Below is a small trained network, with its code and all its weights. Each question gives an input and a class and asks what happens when units are switched off, that is, made to give their printed mean instead of their output.

import numpy as np


def w(rows, s, z=0):
    codes = np.array(rows[::2]) - 128.0
    scale = np.full(codes.shape[1], s)
    scale[-1] = z or s
    return codes * scale


def norm(h):
    return h / np.sqrt((h * h).mean(-1, keepdims=True) + 1e-5)


def f(y):
    return y / 2 * (1 + np.tanh(0.7978845608 * (y + 0.044715 * y**3)))


def log_softmax(a):
    a = a - a.max(-1, keepdims=True)
    return a - np.log(np.exp(a).sum(-1, keepdims=True))


def net(x, mask):
    res = np.array(x, float).reshape(1, 2) / 4 @ E
    u = 0
    for l in range(3):
        y = f(norm(res) @ A[l][:, :-1].T + A[l][:, -1])
        res = res + np.where(mask[u : u + 3], y, B[l][:, -1]) @ B[l][:, :-1]
        u += 3
    return log_softmax(norm(res)[-1] @ U[:, :-1].T + U[:, -1])


A, B = {}, {}
E = w([
[156,155,153,91,91,124,1,94,47,152,204],'x0',
[148,251,64,110,125,36,51,217,202,92,133],'x1',
],0.0055)
A[0] = w([
[1,101,164,201,90,113,75,174,157,99,103,253],'L0N1',
[70,79,227,197,93,57,147,105,51,206,64,161],'L0N2',
[203,209,79,140,202,103,11,182,100,6,98,83],'L0N3',
],0.0038,0.0027)
B[0] = w([
[84,254,96,115,231,86,192,82,66,153,120,189],'L0N1',
[127,198,126,104,180,63,100,192,182,145,176,204],'L0N2',
[64,91,167,125,157,188,168,69,168,151,199,252],'L0N3',
],0.0077,0.0038)
A[1] = w([
[168,240,138,72,148,18,103,182,81,208,55,8],'L1N1',
[196,2,221,98,113,152,213,149,47,180,114,64],'L1N2',
[76,150,128,120,178,135,156,128,105,126,49,34],'L1N3',
],0.0056,0.0018)
B[1] = w([
[92,185,188,238,148,128,223,34,88,245,162,165],'L1N1',
[57,201,2,22,72,47,66,205,211,41,222,253],'L1N2',
[130,66,152,65,74,188,66,103,3,156,128,219],'L1N3',
],0.006,0.0031)
A[2] = w([
[224,148,134,141,106,149,14,37,77,116,150,1],'L2N1',
[169,125,76,177,150,113,234,218,118,86,21,92],'L2N2',
[152,208,73,168,165,85,100,186,194,1,167,75],'L2N3',
],0.0068,0.00078)
B[2] = w([
[99,99,175,63,139,180,120,116,1,96,41,222],'L2N1',
[114,63,206,37,101,217,53,146,71,95,132,233],'L2N2',
[97,109,78,83,109,21,137,182,160,133,184,254],'L2N3',
],0.0082,0.0048)
U = w([
[15,188,84,30,111,18,93,220,205,76,244,254],'0',
[34,66,219,25,103,208,55,173,20,70,72,255],'1',
[37,184,198,161,226,160,214,66,76,193,161,210],'2',
[207,93,57,250,64,33,114,181,158,80,42,1],'3',
[192,64,120,248,39,43,164,193,172,59,90,1],'4',
[182,107,69,208,87,52,195,128,140,40,24,1],'5',
[186,85,131,255,30,69,161,136,220,110,60,1],'6',
],0.0059,0.0034)

Each question gives the input, the list of numbers given to net, and the class t.
The units are the neurons (one row each of A and B). Each row of codes is followed by its name. A weight is (code - 128) times the scale printed after its matrix; where a second scale follows, it is the last column's (A, B and U).
mask holds one flag per neuron, layer by layer. A switched-off neuron (its flag False) gives its mean, the last column of its row in B, instead of its output. The means were averaged over made-up inputs and are rounded, as every weight is.
A unit's drop is (log p(t) with every unit on - log p(t) with that unit switched off) / (log p(t) with every unit on - log p(t) with every unit switched off).
The circuit of an input: a set's keep is (log p(t) with only the set's units on - log p(t) with every unit switched off) / (log p(t) with every unit on - log p(t) with every unit switched off). Starting from all 9 units, units are removed one at a time, each time the one whose removal leaves the highest keep (on an exact tie, the one counted first), for as long as the keep stays at least 0.8.
circuit, biggest first: the units of the circuit, biggest drop first
most important unit: the unit with the biggest drop
k most important neurons: the k neurons with the biggest drops, biggest first
k most important neurons of layer l: the k neurons of layer l with the biggest drops, biggest first
drop when u is switched off: that unit's drop, to one decimal
input [8,4], class 1: most important unit -> L2N1
input [2,-3], class 2: 3 most important neurons -> (L0N2, L0N3, L1N1)
input [7,-7], class 0: 4 most important neurons -> (L1N2, L1N3, L0N1, L2N2)
input [3,-2], class 2: 3 most important neurons -> (L0N2, L1N1, L0N3)
input [3,-3], class 2: circuit, biggest first -> (L0N2, L0N3, L1N1)
input [3,2], class 2: 2 most important neurons -> (L1N2, L0N3)
input [8,7], class 1: 3 most important neurons -> (L2N1, L1N2, L0N2)
input [-3,2], class 2: 2 most important neurons -> (L0N1, L1N3)
input [4,3], class 1: 3 most important neurons -> (L1N2, L0N2, L1N1)
input [-3,-3], class 2: 3 most important neurons -> (L0N2, L1N3, L2N2)
input [-7,-7], class 0: 2 most important neurons -> (L1N2, L2N1)
input [-8,4], class 1: 2 most important neurons -> (L2N2, L1N2)
input [-7,5], class 1: 4 most important neurons -> (L2N2, L1N2, L0N2, L1N3)
input [3,3], class 2: most important unit -> L1N2
input [-2,3], class 2: 2 most important neurons of layer 0 -> (L0N2, L0N1)
input [-1,2], class 2: 2 most important neurons of layer 2 -> (L2N3, L2N2)
input [7,5], class 1: 2 most important neurons -> (L1N2, L2N1)
input [-5,1], class 1: 2 most important neurons -> (L2N2, L0N2)
input [-7,6], class 1: 2 most important neurons of layer 0 -> (L0N2, L0N1)
input [-8,3], class 1: most important unit -> L2N2
input [-1,-8], class 0: drop when L0N3 is switched off -> 0.0
input [7,-8], class 0: drop when L2N2 is switched off -> 0.1
input [-5,-7], class 0: drop when L1N2 is switched off -> 1.2
